Below are the code and all the weights of a small trained network. Each question names an input and a target symbol and asks about switching units off, where a switched-off unit gives its printed mean instead of its output.

import numpy as np


def w(rows, s, z=0):
    codes = np.array(rows[::2]) - 128.0
    scale = np.full(codes.shape[1], s)
    scale[-1] = z or s
    return codes * scale


def norm(h):
    return h / np.sqrt((h * h).mean(-1, keepdims=True) + 1e-5)


def f(y):
    return np.maximum(y, 0)


def softmax(a):
    e = np.exp(a - a.max(-1, keepdims=True))
    return e / e.sum(-1, keepdims=True)


def log_softmax(a):
    a = a - a.max(-1, keepdims=True)
    return a - np.log(np.exp(a).sum(-1, keepdims=True))


def net(x, mask):
    ids = ['αβεηθλπστφω'.index(c) for c in x.split()]
    T = len(ids)
    res = E[ids] + P[:T]
    q, k, v = (norm(res) @ M[0].T for M in (Q, K, V))
    z = softmax(np.where(np.tri(T) > 0, q @ k.T / 3**0.5, -1e9)) @ v
    res = res + np.where(mask[0], z, O[0][:, -1]) @ O[0][:, :-1]
    y = f(norm(res) @ A[0][:, :-1].T + A[0][:, -1])
    res = res + np.where(mask[1:17], y, B[0][:, -1]) @ B[0][:, :-1]
    return log_softmax(norm(res)[-1] @ U[:, :-1].T + U[:, -1])


Q, K, V, O, A, B = {}, {}, {}, {}, {}, {}
E = w([
[135,69,132,156,194],'α',
[60,116,165,152,141],'β',
[86,182,96,136,123],'ε',
[251,125,124,97,183],'η',
[171,64,117,110,85],'θ',
[109,183,125,160,105],'λ',
[174,162,205,106,144],'π',
[111,106,74,122,115],'σ',
[66,189,119,154,186],'τ',
[82,174,229,116,127],'φ',
[83,8,118,137,109],'ω',
],0.02)
P = w([
[65,33,121,34,190],'0',
[113,52,139,251,193],'1',
[125,57,131,252,200],'2',
[118,52,129,249,207],'3',
[127,46,137,251,216],'4',
[118,49,147,254,223],'5',
[123,44,131,247,226],'6',
],0.0068)
Q[0] = w([
[108,61,134,182,131],'h0',
[89,203,103,3,21],'h0',
[126,122,83,132,148],'h0',
],0.012)
K[0] = w([
[162,141,167,71,130],'h0',
[137,124,86,250,78],'h0',
[107,145,151,131,137],'h0',
],0.013)
V[0] = w([
[153,139,250,70,113],'h0',
[97,93,130,162,86],'h0',
[79,160,158,160,99],'h0',
],0.018)
O[0] = w([
[143,139,139,8,173,221],'h0',
[59,101,174,108,78,252],'h0',
[134,121,192,124,102,59],'h0',
],0.016,0.0025)
A[0] = w([
[170,84,90,99,68,217],'n0',
[116,198,144,116,187,27],'n1',
[144,89,134,156,148,79],'n2',
[214,171,109,115,156,254],'n3',
[156,105,162,154,147,127],'n4',
[137,182,155,129,68,88],'n5',
[163,134,161,157,67,48],'n6',
[106,143,143,136,54,195],'n7',
[102,214,115,134,83,169],'n8',
[126,60,137,89,181,72],'n9',
[172,136,106,134,115,185],'n10',
[61,169,146,106,144,55],'n11',
[126,88,123,161,84,122],'n12',
[153,122,141,107,174,122],'n13',
[122,249,129,136,99,199],'n14',
[107,113,129,164,152,71],'n15',
],0.019,0.0056)
B[0] = w([
[150,221,134,131,160,189],'n0',
[187,111,86,55,163,162],'n1',
[157,127,174,87,125,175],'n2',
[10,73,95,135,148,201],'n3',
[180,147,155,117,119,176],'n4',
[167,61,141,161,120,137],'n5',
[130,92,89,77,132,150],'n6',
[98,133,54,100,81,213],'n7',
[192,122,151,167,131,152],'n8',
[165,183,158,169,100,255],'n9',
[161,86,146,128,184,151],'n10',
[128,203,146,159,103,185],'n11',
[125,118,89,68,153,218],'n12',
[117,173,197,125,135,190],'n13',
[195,137,209,142,117,150],'n14',
[116,140,196,97,154,192],'n15',
],0.013,0.0085)
U = w([
[147,143,113,165,221,128],'α',
[138,177,182,74,93,159],'β',
[190,100,117,168,97,156],'ε',
[92,177,24,115,146,125],'η',
[122,251,99,181,190,73],'θ',
[121,42,133,77,118,132],'λ',
[209,158,44,64,124,162],'π',
[133,150,76,194,111,178],'σ',
[201,64,176,156,163,85],'τ',
[108,128,148,25,182,2],'φ',
[18,126,141,135,126,140],'ω',
],0.013,0.0068)

Each question gives the input, a string of symbols that net reads in full, and the target symbol t.
The units are the heads (3 rows each of Q, K, V and O) and the neurons (one row each of A and B). Each row of codes is followed by its name. A weight is (code - 128) times the scale printed after its matrix; where a second scale follows, it is the last column's (O, A, B and U).
mask holds one flag per unit, heads first, then neurons. A switched-off unit (its flag False) gives its mean, the last column of its rows in O or B, instead of its output. The means were averaged over made-up inputs and are rounded, as every weight is.
A unit's drop is (log p(t) with every unit on - log p(t) with that unit switched off) / (log p(t) with every unit on - log p(t) with every unit switched off).
The circuit of an input: a set's keep is (log p(t) with only the set's units on - log p(t) with every unit switched off) / (log p(t) with every unit on - log p(t) with every unit switched off). Starting from the 12 units with the biggest drops (on a tie, the unit counted first), units are removed one at a time, each time the one whose removal leaves the highest keep (on an exact tie, the one counted first), for as long as the keep stays at least 0.8.
units of the circuit, in order: the units of the circuit, biggest drop first
unit that matters most: the unit with the biggest drop
top k neurons: the k neurons with the biggest drops, biggest first
drop when u is switched off: that unit's drop, to one decimal
input η τ ε β β, target α: units of the circuit, in order : [h0 n7]
input α σ ω φ ε, target β: units of the circuit, in order : [n14]
input ω ω ω β ε, target ω: top 2 neurons : [n9 n15]
input β θ ω, target β: units of the circuit, in order : [n3 n0]
input α ω ω σ ε, target σ: top 2 neurons : [n0 n13]
input α β λ φ σ, target β: units of the circuit, in order : [h0 n9]
input σ θ π θ β, target φ: top 2 neurons : [n1 n3]
input α ω τ, target α: top 2 neurons : [n9 n7]
input θ η η θ, target α: units of the circuit, in order : [h0 n10 n7]
input β α β θ θ α τ, target β: units of the circuit, in order : [h0 n3]
input ω α φ σ β β π, target φ: top 2 neurons : [n3 n1]
input α β ε ω, target α: top 3 neurons : [n7 n0 n3]
input β β φ β α, target β: units of the circuit, in order : [h0 n9]
input α π π β, target φ: top 2 neurons : [n3 n1]
input β θ λ, target ε: unit that matters most : n5
input τ β σ β, target τ: top 3 neurons : [n3 n4 n2]
input β ω σ θ φ θ β, target β: drop when n14 is switched off : 0.0
input ω σ α α, target λ: drop when n13 is switched off : 0.1
input λ β ω β β, target λ: drop when n6 is switched off : 0.2
input φ θ τ τ ω, target β: unit that matters most : n9
input ω β τ, target ω: top 2 neurons : [n9 n0]
